Below are the code and all the weights of a small trained network. Each question names an input and a target symbol and asks about switching units off, where a switched-off unit gives its printed mean instead of its output.

import numpy as np


def w(rows, s, z=0):
    codes = np.array(rows[::2]) - 128.0
    scale = np.full(codes.shape[1], s)
    scale[-1] = z or s
    return codes * scale


def f(y):
    return y / 2 * (1 + np.tanh(0.7978845608 * (y + 0.044715 * y**3)))


def softmax(a):
    e = np.exp(a - a.max(-1, keepdims=True))
    return e / e.sum(-1, keepdims=True)


def log_softmax(a):
    a = a - a.max(-1, keepdims=True)
    return a - np.log(np.exp(a).sum(-1, keepdims=True))


def net(x, mask):
    ids = ['αδζμξπσφψω'.index(c) for c in x.split()]
    T = len(ids)
    res = E[ids] + P[:T]
    r = res
    for j in range(3):
        rows = slice(4 * j, 4 * j + 4)
        q, k, v = (r @ M[0][rows].T for M in (Q, K, V))
        z = softmax(np.where(np.tri(T) > 0, q @ k.T / 4**0.5, -1e9)) @ v
        o = O[0][rows]
        res = res + np.where(mask[j], z, o[:, -1]) @ o[:, :-1]
    y = f(res @ A[0][:, :-1].T + A[0][:, -1])
    res = res + np.where(mask[3:19], y, B[0][:, -1]) @ B[0][:, :-1]
    return log_softmax(res[-1] @ U[:, :-1].T + U[:, -1])


Q, K, V, O, A, B = {}, {}, {}, {}, {}, {}
E = w([
[154,217,118],'α',
[50,133,142],'δ',
[80,126,107],'ζ',
[165,248,112],'μ',
[62,95,114],'ξ',
[64,126,131],'π',
[145,194,128],'σ',
[154,150,224],'φ',
[201,137,140],'ψ',
[136,90,28],'ω',
],0.016)
P = w([
[39,244,138],'0',
[62,231,140],'1',
[76,212,136],'2',
[97,198,121],'3',
[115,178,110],'4',
[132,158,95],'5',
[153,142,82],'6',
[175,124,69],'7',
[193,106,54],'8',
[218,85,34],'9',
[235,68,17],'10',
[253,45,2],'11',
],0.008)
Q[0] = w([
[110,112,125],'h0',
[158,191,79],'h0',
[51,94,66],'h0',
[192,211,97],'h0',
[99,106,59],'h1',
[175,237,161],'h1',
[247,225,254],'h1',
[24,35,67],'h1',
[91,79,181],'h2',
[216,152,117],'h2',
[137,79,173],'h2',
[68,16,124],'h2',
],0.019)
K[0] = w([
[108,125,114],'h0',
[196,70,103],'h0',
[62,78,42],'h0',
[238,64,118],'h0',
[83,163,165],'h1',
[114,52,169],'h1',
[237,8,116],'h1',
[61,228,92],'h1',
[88,107,196],'h2',
[143,94,104],'h2',
[80,90,187],'h2',
[4,157,173],'h2',
],0.018)
V[0] = w([
[59,251,70],'h0',
[170,163,184],'h0',
[152,73,144],'h0',
[138,134,141],'h0',
[125,150,55],'h1',
[133,169,45],'h1',
[109,62,204],'h1',
[98,71,119],'h1',
[188,83,171],'h2',
[45,45,111],'h2',
[65,194,79],'h2',
[72,88,110],'h2',
],0.011)
O[0] = w([
[146,154,4,254],'h0',
[179,119,145,161],'h0',
[114,117,178,72],'h0',
[137,125,138,134],'h0',
[88,175,104,140],'h1',
[94,184,99,170],'h1',
[144,60,166,39],'h1',
[90,100,146,23],'h1',
[141,173,48,42],'h2',
[89,183,194,1],'h2',
[118,62,221,249],'h2',
[104,150,180,70],'h2',
],0.014,0.0063)
A[0] = w([
[237,162,125,13],'n0',
[115,146,4,127],'n1',
[131,214,207,183],'n2',
[245,158,175,220],'n3',
[184,69,189,158],'n4',
[111,35,91,173],'n5',
[169,118,131,67],'n6',
[136,163,176,97],'n7',
[188,246,180,166],'n8',
[41,53,31,195],'n9',
[173,40,149,116],'n10',
[85,117,173,188],'n11',
[111,2,136,1],'n12',
[81,149,26,8],'n13',
[141,130,194,101],'n14',
[131,152,138,90],'n15',
],0.0095,0.005)
B[0] = w([
[182,142,250,190],'n0',
[92,155,229,251],'n1',
[104,111,28,145],'n2',
[29,85,68,215],'n3',
[204,122,58,188],'n4',
[82,151,93,168],'n5',
[94,128,160,150],'n6',
[137,132,122,128],'n7',
[95,79,190,158],'n8',
[125,215,122,208],'n9',
[213,167,112,190],'n10',
[209,140,91,130],'n11',
[35,134,217,152],'n12',
[182,37,54,216],'n13',
[138,175,131,134],'n14',
[138,100,151,125],'n15',
],0.015,0.019)
U = w([
[105,255,91,152],'α',
[100,223,144,226],'δ',
[94,199,135,116],'ζ',
[107,181,138,3],'μ',
[88,148,200,150],'ξ',
[146,142,109,201],'π',
[49,118,120,178],'σ',
[135,215,179,26],'φ',
[113,189,151,28],'ψ',
[117,197,159,46],'ω',
],0.008,0.0047)

Each question gives the input, a string of symbols that net reads in full, and the target symbol t.
The units are the heads (4 rows each of Q, K, V and O) and the neurons (one row each of A and B). Each row of codes is followed by its name. A weight is (code - 128) times the scale printed after its matrix; where a second scale follows, it is the last column's (O, A, B and U).
mask holds one flag per unit, heads first, then neurons. A switched-off unit (its flag False) gives its mean, the last column of its rows in O or B, instead of its output. The means were averaged over made-up inputs and are rounded, as every weight is.
A unit's drop is (log p(t) with every unit on - log p(t) with that unit switched off) / (log p(t) with every unit on - log p(t) with every unit switched off).
The circuit of an input: a set's keep is (log p(t) with only the set's units on - log p(t) with every unit switched off) / (log p(t) with every unit on - log p(t) with every unit switched off). Starting from the 12 units with the biggest drops (on a tie, the unit counted first), units are removed one at a time, each time the one whose removal leaves the highest keep (on an exact tie, the one counted first), for as long as the keep stays at least 0.8.
units of the circuit, in order: the units of the circuit, biggest drop first
unit that matters most: the unit with the biggest drop
k most important neurons: the k neurons with the biggest drops, biggest first
which heads matter: for each layer, one digit per head in row order, 1 if its drop is at least 0.15 and else 0, layers parted by /
input π π δ φ μ φ ω, target α: units of the circuit, in order	(n9)
input ω δ μ μ φ α μ, target π: which heads matter	110
input φ ω μ ζ ψ ψ φ μ, target ξ: which heads matter	001
input σ ψ σ δ σ π φ δ ω ξ α, target σ: which heads matter	101
input φ α φ μ ζ μ μ, target φ: units of the circuit, in order	(n0 h0 n1)
input φ ω ω φ φ μ σ ζ, target α: units of the circuit, in order	(n9 h0)
input φ π φ ψ ξ φ μ φ π, target α: which heads matter	100
input φ φ α ω π ψ σ σ ψ μ σ, target ξ: which heads matter	101
input μ φ μ ζ μ φ α ω ω σ, target σ: 2 most important neurons	(n8 n2)
input ξ δ φ φ ω φ, target σ: 2 most important neurons	(n8 n2)
input φ ω μ μ, target σ: units of the circuit, in order	(h2 n8 n2 n9)
input φ ω φ φ ξ, target α: 3 most important neurons	(n9 n0 n5)
input μ δ ξ ζ α φ φ μ μ μ, target φ: units of the circuit, in order	(n0 n13 h1)
input μ φ α, target π: unit that matters most	n4
input σ μ φ π α φ φ δ φ φ φ ζ, target α: 3 most important neurons	(n0 n9 n8)
input α φ π φ φ ξ ξ δ μ φ, target π: units of the circuit, in order	(h1 n1)
input σ μ φ ω ψ, target σ: 2 most important neurons	(n1 n3)
input ω ξ ζ φ π, target α: 4 most important neurons	(n9 n0 n8 n12)
input φ ψ α φ μ, target π: which heads matter	111
input ω φ μ σ ζ φ σ δ ω μ φ, target σ: unit that matters most	h2
input ω ω α φ σ φ, target π: which heads matter	010
input ω μ φ σ, target π: 3 most important neurons	(n1 n4 n9)
